Each row has a name. Each piece below is followed by the name of the row it came from, unless a question asks for something else. Each question is about the rows just above it. Places in a row count from 1.

[  15  -22   39 -102   67] : Z
[-24 -30  80 -33  91] : Y
[ -4 -29  65 -72  85] : U
[-10 -29  70 -62  87] : H
[  1 -27  58 -81  81] : Q
[ 12 -24  45 -97  71] : C
[  6 -26  52 -89  76] : B
[-28 -30  81 -22  90] : P
[-19 -31  77 -43  90] : X
[-30  74 -30  90  77] : S
[-15 -30  74 -52  89] : L
Row and place where [-72  85] starts: => U, 4
[ 77 -43  90] begins in row and place => X, 3
Where do [-15 -30  74 -52  89] appear? => L
[ 65 -72] begins in row and place => U, 3
Where does [ 52 -89  76] start? Give its row and place. => B, 3

[11 46 25 10 -2 -4 13  3 16  9 10 15 30] = A
[20 13  3  1  1  0  4  3  0 -6 16  5  1] = N
[38 59 11 -2  0  1  4  1 30 14 28 38 -2] = K
[29  1 -3 -4  3  4  5 83 -1  0 25 -4  6] = J
[17  5  2  3  1  1  4  5  0 -6 18  4  2] = M
[18 -4 -3  6  2  3  8 37 -1 -3 16 -1  4] = W
[18 22 10  3  0 -1  4  2  1 -5 16 10  9] = V
[27  0 -5 -2  3  2  2 42  0 -2 30 -2  4] = G
[24 95 39 -3 -2 -2 13  2 52 46 15 47 40] = E
[16 46 17  8  2 -2 52 13 -2  1 14 13 25] = F
[22 18  7 14  9  6  9  8 -2 -4  9  5  8] = D
[24 95 39 -3 -2 -2 13  2 52] begins in row and place => E, 1
Where does [-4 -3  6] start? Give its row and place. => W, 2
Row and place where [-2 -2 13  2 52] starts: => E, 5
Row and place where [18 22] starts: => V, 1

[-104   29  -48   -1  -52    7  -47  -33   -5  -20  -29   39   32  -11
   10  -49    8  -21  -50   21  -46   38   49    0    2  -20  -32   13
  -72  -16   13    5  -21   -2   89    4   13   10   47   -8   11  -35
   49   13  -14  -32   38   11  -84  -60   11   -1] = Lum
[-87  46 -31  -7 -36  59 -41  15  -6 -53 -56  19  12  52  16 -44   4 -14
   8  24 -48   7  63  -4 -15  -5 -38  41 -65  -1 -22  17   8  47  40 -16
  13  19  31  45  31 -26  81  -4   7 -31  17  36 -69  15  23 -18] = Puve
[-48  14 -31  27 -47   2  -4 -25  21   8 -10  11  72 -34   2 -38  15 -31
 -45 -30 -33  12   9  14  68 -39  -4 -42 -33 -76  34 -34 -42 -18  17  24
  -1  -3  30 -53   6 -55  32  46 -19  33   9   8 -34 -66   7  22] = rosu
[-48  14 -31  27 -47   2  -4 -25  21   8 -10  11  72 -34   2 -38  15 -31
 -45 -30 -33  12   9  14  68 -39  -4 -42 -33 -76  34 -34 -42 -18  -4  10
  -6  -3  30 -93   6 -55  32  46 -19  33   9   8 -34 -66   7  22] = nel
[-107   51  -36  -24  -40   40  -49  -16  -10  -39  -51   37    5   27
   40  -48    2  -13  -44   59  -39   26   57  -11  -29    2  -40   58
  -72   15  -25   46   19   33   67   -9   28   18   34   36   44  -13
   57   -2  -12  -39   17   17  -92   -7   23   -8] = Noton
[-25  26 -21   5 -39   5  -7 -26   7  -8 -12  17  79 -29   6 -30   6 -12
 -50 -26 -35  -5  25  10  -6 -28  -7 -38 -49 -33  30 -23 -14 -37   9  12
   0   1  23 -25  20 -38 -25  34 -21  -5   7   2 -45 -64  -5  17] = Fovi
[-41  27 -23   8 -41   6 -10 -20  16  18 -11  12  43 -37  11 -35   6 -30
 -53  -2  -1   8   1   6  42 -27 -19 -43 -26 -67  19 -31 -25 -18  11  36
   6  -4  19 -48  37 -38   8  40 -24  15   3  -5 -65 -57   9  33] = Kon
[ 26  55  15 -29 -13  48   6  16  -7 -42 -29  13  73  -1  10 -10   4  74
 -38 -30 -41 -34  52  -2 -60 -13  -3 -33 -54  25   6   5  69 -38  -3  -6
  -4  10 -10  37  50 -10 -59  11 -22 -26   3   4 -50 -13 -14  12] = bag
[-3 -6 -4 10] begins in row and place => bag, 35
Which row holds [-48  14 -31  27 -47   2  -4 -25  21   8 -10  11  72 -34   2 -38  15 -31
 -45 -30 -33  12   9  14  68 -39  -4 -42 -33 -76  34 -34 -42 -18  17  24
  -1  -3  30 -53   6 -55  32  46 -19  33   9   8 -34 -66   7  22]? => rosu
[-27 -19 -43 -26 -67  19 -31 -25 -18  11  36   6] begins in row and place => Kon, 26

[-38 -79  50  71]  sute
[ 49  71 -98  71]  ropi
[49 71 32 84]  kegul
[ 31 -54  -1 -43]  zitug
[ 75  95 -84 -65]  Fipim
[ 39 -17 -63 104]  nilak
Where does [ 71 -98  71] start? Give its row and place. => ropi, 2
Row and place where [50 71] starts: => sute, 3
[ 39 -17 -63] begins in row and place => nilak, 1
[ 49  71 -98  71] is in which row? => ropi

[ -36   39   41  -72 -101  -31  -13  -13   17    9] -> simil
[ 10 -56 -47  40  34 -16  -4 -29 -34 -11] -> pazo
[-11 -31 -79 -55  57   6 -20   8   6  -1] -> vora
[ 4  7 27 57 -8 51 44 53  4  9] -> sinid
[-18  12  -2  75  43  57  68  91   7  -2] -> meda
[ 27 -36 -75  13  65  28   4  30  -5  -1] -> vev
[ 33   0  15  22  10 -56 -46 -44 -12  14] -> lan
Row and place where [-34 -11] starts: => pazo, 9
Where does [ 10 -56 -46] start? Give its row and place. => lan, 5

[ 19 -93  36 -36 -47] -> luvol
[-14 -21 -34 -36 -26] -> repu
[-56 -17  45  63  48] -> tabak
[-11  -7 -56  48  63] -> pilit
[-14 -21 -34] begins in row and place => repu, 1
Where does [-56  48] start? Give its row and place. => pilit, 3
[ 36 -36] begins in row and place => luvol, 3
Where does [ 19 -93  36 -36] start? Give its row and place. => luvol, 1
Where does [63 48] start? Give its row and place. => tabak, 4
[-56 -17] begins in row and place => tabak, 1
Where does [-21 -34 -36] start? Give its row and place. => repu, 2

[-81   4   0  46] : pipeg
[ 24 -39 -81   7] : zor
[  9  24 -41 -81] : pitel
[  9  24 -13 -49] : fasaf
[-63  45   0  46] : ped
Where does [ 24 -41 -81] start? Give its row and place. => pitel, 2
Row and place where [-81   7] starts: => zor, 3
[4 0] begins in row and place => pipeg, 2
Where does [-39 -81   7] start? Give its row and place. => zor, 2
Where does [-81   4] start? Give its row and place. => pipeg, 1

